Here is a tiny trained network, its code and every weight. The questions are about switching its units off for an input and a target symbol, where a switched-off unit gives its printed mean instead of its output.

import numpy as np


def w(rows, s, z=0):
    codes = np.array(rows[::2]) - 128.0
    scale = np.full(codes.shape[1], s)
    scale[-1] = z or s
    return codes * scale


def f(y):
    return y / 2 * (1 + np.tanh(0.7978845608 * (y + 0.044715 * y**3)))


def softmax(a):
    e = np.exp(a - a.max(-1, keepdims=True))
    return e / e.sum(-1, keepdims=True)


def log_softmax(a):
    a = a - a.max(-1, keepdims=True)
    return a - np.log(np.exp(a).sum(-1, keepdims=True))


def net(x, mask):
    ids = ['Θαβδεζηλμξστ'.index(c) for c in x.split()]
    T = len(ids)
    res = E[ids] + P[:T]
    r = res
    for j in range(3):
        rows = slice(2 * j, 2 * j + 2)
        q, k, v = (r @ M[0][rows].T for M in (Q, K, V))
        z = softmax(np.where(np.tri(T) > 0, q @ k.T / 2**0.5, -1e9)) @ v
        o = O[0][rows]
        res = res + np.where(mask[j], z, o[:, -1]) @ o[:, :-1]
    y = f(res @ A[0][:, :-1].T + A[0][:, -1])
    res = res + np.where(mask[3:11], y, B[0][:, -1]) @ B[0][:, :-1]
    return log_softmax(res[-1] @ U[:, :-1].T + U[:, -1])


Q, K, V, O, A, B = {}, {}, {}, {}, {}, {}
E = w([
[49,63,150,195,137],'Θ',
[54,64,154,189,132],'α',
[99,146,116,37,114],'β',
[222,154,56,102,201],'δ',
[79,113,182,163,185],'ε',
[213,54,91,145,204],'ζ',
[183,155,155,198,98],'η',
[179,114,163,97,5],'λ',
[61,190,193,139,63],'μ',
[170,148,244,133,87],'ξ',
[114,182,172,179,205],'σ',
[85,124,166,234,82],'τ',
],0.016)
P = w([
[200,112,12,41,135],'0',
[231,175,28,83,130],'1',
[218,178,52,108,126],'2',
[201,183,81,139,111],'3',
[191,189,123,148,102],'4',
[174,183,146,172,106],'5',
[155,180,169,188,93],'6',
[154,191,223,193,88],'7',
[137,187,232,210,82],'8',
[117,193,254,232,75],'9',
],0.004)
Q[0] = w([
[98,80,101,83,69],'h0',
[167,133,76,65,182],'h0',
[155,153,106,120,167],'h1',
[92,1,150,127,208],'h1',
[60,116,226,164,157],'h2',
[106,68,106,24,128],'h2',
],0.034)
K[0] = w([
[85,105,139,67,52],'h0',
[126,132,45,59,193],'h0',
[144,178,97,98,139],'h1',
[199,94,223,237,199],'h1',
[61,160,253,159,146],'h2',
[85,123,133,11,122],'h2',
],0.029)
V[0] = w([
[178,161,162,186,164],'h0',
[70,109,64,170,146],'h0',
[201,184,125,147,153],'h1',
[150,159,215,62,201],'h1',
[65,175,121,174,252],'h2',
[156,186,159,106,100],'h2',
],0.013)
O[0] = w([
[179,155,80,109,70,146],'h0',
[142,106,131,55,117,16],'h0',
[147,162,186,159,99,146],'h1',
[151,176,93,134,152,255],'h1',
[138,109,253,125,146,108],'h2',
[61,140,50,172,182,178],'h2',
],0.011,0.0036)
A[0] = w([
[149,252,156,40,168,112],'n0',
[127,97,128,144,6,87],'n1',
[150,173,107,160,214,68],'n2',
[94,237,179,103,133,112],'n3',
[108,139,210,103,217,148],'n4',
[41,61,115,89,26,2],'n5',
[197,79,138,226,140,18],'n6',
[67,250,149,80,142,111],'n7',
],0.012,0.0045)
B[0] = w([
[121,85,117,246,154,227],'n0',
[102,117,191,184,98,169],'n1',
[139,125,172,123,90,220],'n2',
[135,147,77,154,180,203],'n3',
[124,182,131,19,115,194],'n4',
[167,52,127,141,252,140],'n5',
[106,114,96,19,117,216],'n6',
[121,79,111,100,101,255],'n7',
],0.018,0.0081)
U = w([
[166,109,150,199,148,221],'Θ',
[90,78,179,135,175,95],'α',
[2,64,32,116,170,176],'β',
[85,91,190,149,95,101],'δ',
[81,127,192,125,126,158],'ε',
[120,78,116,116,184,3],'ζ',
[103,86,150,119,169,78],'η',
[117,213,103,159,18,179],'λ',
[207,67,85,62,95,90],'μ',
[70,106,151,99,157,70],'ξ',
[123,227,123,118,225,218],'σ',
[130,74,126,109,189,4],'τ',
],0.0081,0.0064)

Each question gives the input, a string of symbols that net reads in full, and the target symbol t.
The units are the heads (2 rows each of Q, K, V and O) and the neurons (one row each of A and B). Each row of codes is followed by its name. A weight is (code - 128) times the scale printed after its matrix; where a second scale follows, it is the last column's (O, A, B and U).
mask holds one flag per unit, heads first, then neurons. A switched-off unit (its flag False) gives its mean, the last column of its rows in O or B, instead of its output. The means were averaged over made-up inputs and are rounded, as every weight is.
A unit's drop is (log p(t) with every unit on - log p(t) with that unit switched off) / (log p(t) with every unit on - log p(t) with every unit switched off).
The circuit of an input: a set's keep is (log p(t) with only the set's units on - log p(t) with every unit switched off) / (log p(t) with every unit on - log p(t) with every unit switched off). Starting from all 11 units, units are removed one at a time, each time the one whose removal leaves the highest keep (on an exact tie, the one counted first), for as long as the keep stays at least 0.8.
circuit, biggest first: the units of the circuit, biggest drop first
most important unit: the unit with the biggest drop
k most important neurons: the k neurons with the biggest drops, biggest first
heads that matter: for each layer, one digit per head in row order, 1 if its drop is at least 0.15 and else 0, layers parted by /
drop of u: that unit's drop, to one decimal
input δ ζ τ τ δ η Θ, target δ: heads that matter : 111
input ζ β λ σ τ α, target Θ: circuit, biggest first : [h0, n6, n4]
input β τ α μ, target Θ: most important unit : n6
input α η λ, target β: heads that matter : 011
input τ Θ β λ β β σ β ε, target σ: heads that matter : 001
input β σ δ β Θ Θ, target α: circuit, biggest first : [h1, n5, h2]
input Θ α ζ β Θ, target ε: circuit, biggest first : [h2, n4, h1]
input Θ Θ σ β ζ σ σ β α, target σ: 2 most important neurons : [n4, n7]
input σ ζ β α β β τ, target λ: circuit, biggest first : [n0, h0]
input α σ β ζ β τ β α ε, target σ: circuit, biggest first : [h2, n4, n3]
input ζ δ τ ζ β β Θ, target α: circuit, biggest first : [n5, h1, h2]
input β μ δ ξ, target λ: circuit, biggest first : [h2, h0, n2]
input ζ β δ β σ β η ζ ζ, target μ: circuit, biggest first : [n6, n0]
input β ε η β β δ β σ δ, target Θ: circuit, biggest first : [n0, h0, n4]
input α μ ζ λ ζ λ β β β α, target α: heads that matter : 111
input ζ σ β Θ, target σ: 2 most important neurons : [n4, n7]
input α τ ζ β β ζ ζ ζ α, target ε: 4 most important neurons : [n1, n4, n0, n7]
input β η τ, target λ: circuit, biggest first : [n0, n5]
input β β η α, target δ: most important unit : n1
input ζ β ζ ζ ζ δ σ ε σ Θ, target σ: most important unit : h2
input λ β β ζ β β λ σ τ μ, target Θ: drop of h2 : 0.1
input η β β τ β σ, target Θ: drop of n0 : 0.5
input α τ β λ, target λ: drop of h0 : 0.3
